Below is a small trained network, with its code and all its weights. Each question gives an input and a class and asks what happens when units are switched off, that is, made to give their printed mean instead of their output.

import numpy as np


def w(rows, s, z=0):
    codes = np.array(rows[::2]) - 128.0
    scale = np.full(codes.shape[1], s)
    scale[-1] = z or s
    return codes * scale


def f(y):
    return np.maximum(y, 0)


def log_softmax(a):
    a = a - a.max(-1, keepdims=True)
    return a - np.log(np.exp(a).sum(-1, keepdims=True))


def net(x, mask):
    res = np.array(x, float).reshape(1, 5) / 4 @ E
    y = f(res @ A[0][:, :-1].T + A[0][:, -1])
    res = res + np.where(mask, y, B[0][:, -1]) @ B[0][:, :-1]
    return log_softmax(res[-1] @ U[:, :-1].T + U[:, -1])


A, B = {}, {}
E = w([
[98,57,39,180,152,201,133],'x0',
[100,73,199,57,72,202,142],'x1',
[8,168,117,115,170,147,57],'x2',
[118,142,132,140,109,132,131],'x3',
[134,116,126,121,138,122,124],'x4',
],0.017)
A[0] = w([
[144,163,167,75,102,112,107,195],'neuron 1',
[120,86,88,175,157,122,94,89],'neuron 2',
[108,99,99,165,142,110,148,90],'neuron 3',
[153,127,80,201,125,65,147,207],'neuron 4',
[121,113,122,130,126,169,131,83],'neuron 5',
[145,115,145,149,144,54,145,187],'neuron 6',
[157,156,119,126,106,91,85,140],'neuron 7',
[125,54,111,115,84,199,157,161],'neuron 8',
[173,135,228,48,98,86,131,231],'neuron 9',
[137,163,69,166,135,66,122,254],'neuron 10',
[170,93,139,159,103,106,194,241],'neuron 11',
[106,67,34,158,109,173,143,149],'neuron 12',
[137,199,108,114,162,33,110,192],'neuron 13',
[125,152,57,221,186,171,113,145],'neuron 14',
[7,150,122,92,163,110,68,149],'neuron 15',
],0.015,0.0079)
B[0] = w([
[118,228,216,115,83,130,120,196],'neuron 1',
[127,100,144,149,180,181,168,176],'neuron 2',
[135,128,175,131,136,176,143,159],'neuron 3',
[237,162,143,153,183,115,149,209],'neuron 4',
[89,42,95,134,154,153,114,147],'neuron 5',
[181,185,99,114,91,51,130,179],'neuron 6',
[101,156,79,168,116,92,103,161],'neuron 7',
[131,22,77,114,47,111,87,204],'neuron 8',
[65,223,96,82,56,146,228,254],'neuron 9',
[192,184,179,186,207,63,190,210],'neuron 10',
[194,105,111,173,61,83,206,208],'neuron 11',
[185,48,154,150,135,178,146,214],'neuron 12',
[50,200,111,199,179,34,94,210],'neuron 13',
[160,90,128,192,238,177,167,220],'neuron 14',
[1,168,155,93,208,202,46,221],'neuron 15',
],0.0091,0.029)
U = w([
[178,189,112,138,122,32,148,251],'0',
[133,157,125,67,59,124,187,95],'1',
[236,105,134,147,161,112,164,145],'2',
[146,25,91,131,62,112,139,178],'3',
[57,172,137,158,183,31,77,139],'4',
[81,181,169,11,109,168,80,116],'5',
[122,129,135,151,228,168,142,82],'6',
[67,51,106,106,114,198,39,30],'7',
],0.012,0.0024)

Each question gives the input, the list of numbers given to net, and the class t.
The units are the neurons (one row each of A and B). Each row of codes is followed by its name. A weight is (code - 128) times the scale printed after its matrix; where a second scale follows, it is the last column's (A, B and U).
mask holds one flag per neuron, in row order. A switched-off neuron (its flag False) gives its mean, the last column of its row in B, instead of its output. The means were averaged over made-up inputs and are rounded, as every weight is.
A unit's drop is (log p(t) with every unit on - log p(t) with that unit switched off) / (log p(t) with every unit on - log p(t) with every unit switched off).
The circuit of an input: a set's keep is (log p(t) with only the set's units on - log p(t) with every unit switched off) / (log p(t) with every unit on - log p(t) with every unit switched off). Starting from the 12 units with the biggest drops (on a tie, the unit counted first), units are removed one at a time, each time the one whose removal leaves the highest keep (on an exact tie, the one counted first), for as long as the keep stays at least 0.8.
circuit, biggest first: the units of the circuit, biggest drop first
top k neurons: the k neurons with the biggest drops, biggest first
drop of u: that unit's drop, to one decimal
input [1,6,-2,-2,-8], class 3: circuit, biggest first	[neuron 8]
input [7,-1,0,-6,-5], class 2: top 2 neurons	[neuron 15; neuron 12]
input [1,-4,0,5,6], class 2: circuit, biggest first	[neuron 15; neuron 9]
input [1,-7,-6,8,-5], class 2: top 3 neurons	[neuron 9; neuron 4; neuron 14]
input [-7,-2,1,4,-7], class 4: top 2 neurons	[neuron 13; neuron 11]
input [5,1,5,-8,3], class 7: top 2 neurons	[neuron 10; neuron 4]
input [2,-1,0,6,-5], class 2: top 2 neurons	[neuron 15; neuron 13]
input [-8,-3,1,-3,-3], class 4: top 2 neurons	[neuron 13; neuron 11]
input [-2,-3,1,0,6], class 4: top 2 neurons	[neuron 11; neuron 13]
input [8,-4,0,0,6], class 2: top 2 neurons	[neuron 15; neuron 12]
input [-6,2,0,6,6], class 1: drop of neuron 15	0.7
input [8,0,-2,0,-7], class 2: drop of neuron 14	0.8
input [2,4,7,5,7], class 7: drop of neuron 2	0.0
input [7,-1,-1,-2,8], class 2: circuit, biggest first	[neuron 15]
